(in the rows, 128 means zero)
Each row is followed by its class. Each block has new classes.
[168 135 138 111 132 124 110 126 133 145 121 127  97 149 132  99 131 137
 132 137 103 103 139 166 154 106 157  87 126  80 157 114 110 104 102 160
 124 105 127 124 101 119] : (29)
[129 133 137 119 132 112 141 122 158 133 127 129 129 116 123 138 132 123
 107 130 125 154 137 104 143 135 140 137 126 165 145 136 105 134 146 130
 124 117 132 105 134 152] : (36)
[122 131 137 150 128  95 118 115 112 138 138 149 139 144 138 149 139 113
 109 118 133 142 127 116 118 156 146 140 132 152 105 147 154 113 136  92
  90 159 102 131 156 135] : (36)
[136 145 149 150 117 105  93 109 133 122 132 144 138 139 138 147 132 110
  93 117 118 140 113 104 150 138 136 111 131 144 122 143 108 114 142 101
  89 134 146 112 144 111] : (36)
[126 124 141 137 136 125 146 127 147 133 121 121 141 134 156 127 109 128
 114 123 140 186 121 114 137 119 144 138 131 159 109 152 111 162 147 123
 116 125 134 122 146 142] : (38)
[143 159 145 140 148  94 116 100 130 136 114 120 125 132 152 125 132 113
 120 122 137 105 131  82 118 139 158  99 134 152 123 174 153 144 157 122
  77 164 145 132 153 126] : (29)
[ 85 132 114 101 153 120 130 147 130 128 127 134 132 140 135 144 118 119
 118 133 134 177 106 141 146 156 155 158 141 157 123 143 136 100 145  97
  88 128  70 120 150 125] : (35)
[124 116 132 133 148 135 123 124 139 114 131 128 138 125 105 141 124 127
 101 135 131 154 123 126 121 125 131 129 124 155 168 123 108 118 141 113
 133 116 148 113 133 119] : (35)
[134 132 149 143 130 119 142 130 134 155 128 118 133 144 144 132 126 138
  92 134 142 138 116 128 127 119 140 120 134 159 117 134 116 123 137 114
  93 125 141 127 144 140] : (36)
[127 113 148 145 138 105 176 161 136 134 114 126 133 145 107 142 141 119
 115 121 133 146 132 155 121 152 164 139 123 185 131 115 147 119 165  89
  56 127 137 120 164 128] : (29)
[119 128 143 137 122 115 159 139 151 133 139 123 131 129 130 151 130 131
  97 134 130 144 129 112 134 146 144 138 139 194 126 116 135 133 145  83
  69 126 143 110 155 142] : (36)
[117 122  89 145 130 133 146 124 121 115 133 133 133 137 126 128 121 139
 132 131 152 149 124 130 131 128 148 129 119 142 124 128  97 120 130 117
 125 120 132 130 137 132] : (36)
[136 137 110 132 122 130 107 136 126 114 136 111 140 148 151 124 124 105
 116 114 140 115 107 113 141 140 120 126 149 153  95 149 164 127 151 111
  65 154 139 149 141 149] : (38)
[144 147 134 119 144  92 127 138 144 126 127 134 118 141 125 145 134 124
 110 131 114 100 109 125 146 122 134 128 124 173 149 113 129  83 129  95
  69 116 140 133 132 135] : (36)
[ 97 137 112 141 126 135 113 132 150 110 141 146 128 143 127 125 130 109
 123 124 124 186 109 105 137 145 142 138 140 152  97 137 130 102 128  88
  77 169 131 131 141 160] : (29)
[133 142 105 109 129 103 123 109 135 149 141 124 128 132 116 149 123 111
 111 128 128 140 104 128 179 184 136 142 132 164 142 135 103 108 121  84
 104 126 135 123 136 114] : (35)
[113 131 132 146 132 128 124 141 152 125 138 148 130 132 115 159 125 105
  99 119 140 152 114 116 127 141 135 153 121 154 131 152 129 111 139  83
 108 130 134 115 128 145] : (36)
[107 100  92 143 128 141 107 158  96 125 138 143 135 140 133 141  90 119
 136 119 150 127 125 148  89 136 140 142 133  93 103 123 180 116 140 106
 112 162 108 132 146 133] : (29)
[129 136 145 139 129 115 132 129 163 126 134 125 131 135 123 157 114 116
  98 130 135 148 117 108 130 145 146 126 129 181 143 130 176 123 145  77
  73 134 169 124 141 128] : (35)
[134 122 153 147 133 105 149 104 136 137 116 131 130 125 118 137 145 139
  94 118 122 118 142 111 118 137 137 109 120 158 154 142  96 155 131 123
 137 129 137 123 148 111] : (36)
[138 148 135 123 144 128 113 113 134 187 116 110 126 146 124 127 123 120
 106 130 151 122 142 149 145 146 158 114 140 143 161 138 118 118 124  94
 112 135 146 137 135 121] : (36)
[146 135 137 130 143 118 129 138 127 138 175 105 135 137 121 134 130 114
 107 138 141 115 140 110 117 133 147 119 136 141 139 131 146 123 136 109
  98 132 135 124 149 128] : (36)
[146 135 143 121 136 109 140 135 142 167 143 122 133 145 123 136 134 125
  87 139 109 122 116 103 151 151 149 114 157 175 147 123 122 100 143  94
  76 105 155 115 143 127] : (36)
[119 134 130 129 130 107 139 144 139 137 128 131 117 133 129 141 129 115
 124 133 126 127 116 127 136 156 148 145 123 159 112 135 149  92 119  93
  53 130 165 128 141 145] : (29)
[117 136 127 106 125 106 126 143 154 119 145 118 150 131 120 142 119 116
  82 125 142 146 132  87 140 147 157 105 104 154 131 114 133 116 149  79
  71 124 148 101 141 129] : (36)
[122 135 132 135 152 110 156 130 155 134 122 138 127 149 119 149 127 139
  79 140 119 149 130 114 143 133 157 128 136 159 135 132 117 129 141 100
  85 126 139 124 125 134] : (35)
[141 140 145 132 139 113 116 111  99 141 142 128 139 134 140 119 112 120
 115 123 147 128 142 136 159 146 147 118 138 114 120 161 136 131 143 122
 149 139 146 125 149 127] : (29)
[151 129 132 142 149 129 129 108 121 144 125 117 133 126 109 115 133 129
  99 115 134  81 132 131 125 134 148 112 142 129 147 149 127 138 143 126
 125 120 157 141 146  94] : (36)
[126 144 136 104 116  89 135 144  92 139 126 133 125 138 138 139 135 122
 129 130 119 122 124 142 161 171 144 154 147 133 104 138   4  96 136 107
  81 136 107 122 156 130] : (29)
[159 120 138 135 148 123 125 126 130 142 118 104 121 139 127 115 120 174
  71 135 123 105 116 165 130 123 147  98 147 130 130 133 110  80 141 123
 107 105 145 148 135 138] : (38)
[172 144 145 134 115  98 115  76 104 138 135 131 124 161 150 138 137 117
  97 112 121 101 123 134 140 151 143 113 143 129 110 152 137 102 120 106
  80 141 142 135 156 131] : (29)
[120 112 115 135  96 123 120 122  92 136 145 113 133 140 141 107 125 135
 139 116 116 110 128 161 116 133 133 110 147  91 104 170 139 113 110 138
 139 128 126 136 124 136] : (29)
[113 126 133 149 128 135 116 123 149 130 129 151 138 134 116 138 115 118
  95 128 139 137 119 121 105 118 143 106 138 142 142 133 126 129 133 121
 105 140 138 121 143 118] : (36)
[123 130 148 136 127  97 116 124 135 129 145 142 144 142 143 158 148 106
 108 121 135 126 119  94 138 146 128 122 132 153 126 119 140 116 141  85
  73 154 137 139 149 133] : (36)

Each row is followed by its class.
[132 117 115 103 169 131 128 122 104 104 133  98 135 151 113 127 155 121
 119 133 126 115 126 128 146 116 125 121 139 157 124 123 108 104 131  99
 123 137 108 142 101 138] : V
[145 139 119 136 120 137 122 129 142 127 120 110 133 117 128 107 123 140
 137 130 136 146 133 118 127 108 119 145 126 143 109 131 137 130 112 123
 121 144 127 122 122 113] : E
[123 122 127 123 134 124 130 123 125 125 128 130 128 136 129 155 133 119
 134 117 124 124 121 142 136 130 132 124 131 114 133 114 115 129 125 123
 123 115 124 130 122 141] : V
[126 118 122 117 136 128 124 128 126 112 128 113 127 137 127 147 150 116
 130 110 131 125 101 131 126 110 127 125 136 116 136 126 117 122 130 118
 114 123 115 137 114 137] : V
[123 127 126 123 118 122 118 122 133 114 122 122 104 140 132 157 139 117
 130 110 128 126 118 134 139 118 134 115 126  97 134 127 119 135 130 130
 125 114 124 138 118 138] : V
[130 125 120 114 121 130 115 118 131 117 119 113 124 134 137 163 145 112
 124 118 126 126 109 135 146 117 129 104 132 101 131 119 113 133 129 129
 120 101 127 134 112 136] : V
[132 128 124 134 120 125 121 126 125 119 123 118 125 134 129 142 136 124
 125 120 122 125 119 129 130 118 129 123 125 119 133 128 122 125 128 121
 121 121 123 134 118 131] : V
[132 126 123 123 121 128 120 122 139 110 118 109 120 139 131 169 144 120
 122 117 125 126 113 134 147 110 137 101 132 102 133 125 118 126 134 122
 118 107 119 142 114 135] : V
[147 134 113 140 129 147 116 135 145 114 113 102 141 116 128  94 131 134
 134 125 148 148 118 116 116 108 129 134 136 142 130 144 137 127 113 111
 116 149 121 123  99 104] : E
[142 137 114 133 105 133 112 128 151 121 107 118 131 113 136 123 128 123
 139 125 140 142 110 120 132 109 124 124 128 123 107 138 126 135 117 122
 124 125 131 117 109 100] : E
[145 146 113 134  92 132 110 127 154 131 112 107 128 109 130 119 127 130
 135 131 140 147 121 112 128 112 127 130 128 114  95 140 124 139 124 126
 120 128 131 126 120 111] : E
[123 128 119 119 128 126 128 123 117  98 128 108 123 143 126 135 146 124
 121 130 111 120 119 133 146 123 128 114 129 113 123 123 117 116 130 121
 116 119 115 136 104 134] : V
[119 120 124 122 116 127 124 124 125 116 120 120 126 133 133 159 136 115
 124 117 127 125 119 136 137 123 124 111 135 114 151 124 115 127 132 127
 122 110 131 138 119 137] : V
[126 120 131 117 137 134 126 122 132 118 123 123 120 136 137 153 136 114
 126 115 123 130 117 129 132 112 130 116 130 110 132 123 125 126 130 131
 126 116 127 132 124 133] : V
[122 127 128 129 139 130 134 135 131 131 140 134 130 125 121 110 125 140
 126 139 126 133 140 122 117 140 127 134 126 148 131 128 133 128 125 125
 122 143 128 124 136 132] : H
[126 127 125 127 125 126 126 119 126 120 125 108 120 134 138 154 138 124
 128 118 123 126 114 132 135 121 128 116 122 107 128 127 146 126 131 129
 126 111 114 125 121 133] : V
[144 143 120 131 127 139 120 129 125 128 121 110 129 114 124 109 128 133
 130 135 135 127 129 120 131 122 124 122 126 140 105 130 133 130  98 117
 124 140 130 122 120 117] : E
[143 136 120 117 117 137 110 125 143 121 117 102 126 123 130 130 158 125
 139 144 138 144 111 120 125 113 127 124 125 122 114 136 128 129 133 123
 118 128 123 131 110 113] : E
[121 114 128 119 125 120 132 125 127 118 123 137 122 135 142 158 135 117
 130 107 129 133 113 136 129 116 127 119 139 104 143 132 125 132 133 127
 120 112 122 133 121 131] : V
[138 134 108 122 141 132 122 127 130 109 121 109 141 129 129 123 133 125
 130 124 146 135 119 122 125 114 127 128 138 134 126 134 134 115 124 124
 114 136 115 126 108 121] : E
[133 127 119 126 126 125 121 120 132 117 118 118 127 138 134 151 135 117
 131 120 127 134 114 130 133 121 131 116 129 106 128 136 122 130 131 127
 121 106 129 134 116 131] : K
[138 142 128 133 109 135 125 129 140 131 108 110 130 119 129 134 133 126
 206 126 134 139 107 124 134 109 117 122 128 119 119 135 124 135 127 128
 124 125 130 128 118 116] : E
[122 126 119 118 124 124 123 126 126 127 124 118 119 134 126 161 140 120
 124 121 126 113 113 134 148 126 130 111 133  99 129 119 114 125 133 135
 122 104 122 140 121 151] : V
[130 121 126 135 116 127 126 123 124 126 120 125 121 133 133 162 136 113
 134 118 120 128 114 135 143 138 126 115 130  99 129 125 117 136 133 136
 128 100 124 138 120 133] : V
[136 130 130 126 164 130 138 135 104 136 139 133 141 126 116  78 125 149
 120 151 125 123 154 122 115 148 125 152 124 179 127 125 137 111 123 119
 138 164 126 126 142 121] : H
[120 123 121 120 114 128 112 126 141 116 123 126 121 137 140 171 136 121
 133 111 137 142 107 132 127 109 142 115 137 102 136 114 126 133 115 128
 115 116 131 135 110 130] : K
[125 135 113 123 110 120 125 127 129 119 117 121 119 130 131 161 142 114
 124 120 127 119 119 127 148 124 132 114 128  97 120 128 118 129 131 132
 130 103 124 135 124 139] : V
[131 129 120 120 125 129 117 128 131 113 123 112 135 137 133 129 145 133
 131 120 128 137 115 128 130 107 126 122 135 136 122 125 124 125 130 116
 120 130 119 135 111 126] : V
[128 128 133 125 131 124 122 122 133 115 126 122 120 139 136 158 140 118
 132 115 125 131 108 128 139 118 134 114 130 107 142 136 132 129 129 128
 120 108 128 134 109 135] : V
[125 128 125 121 123 125 125 120 128 121 121 119 124 142 134 159 141 118
 125 113 125 119 112 134 144 117 125 110 128 106 123 124 124 119 134 119
 118 107 120 156 110 130] : V
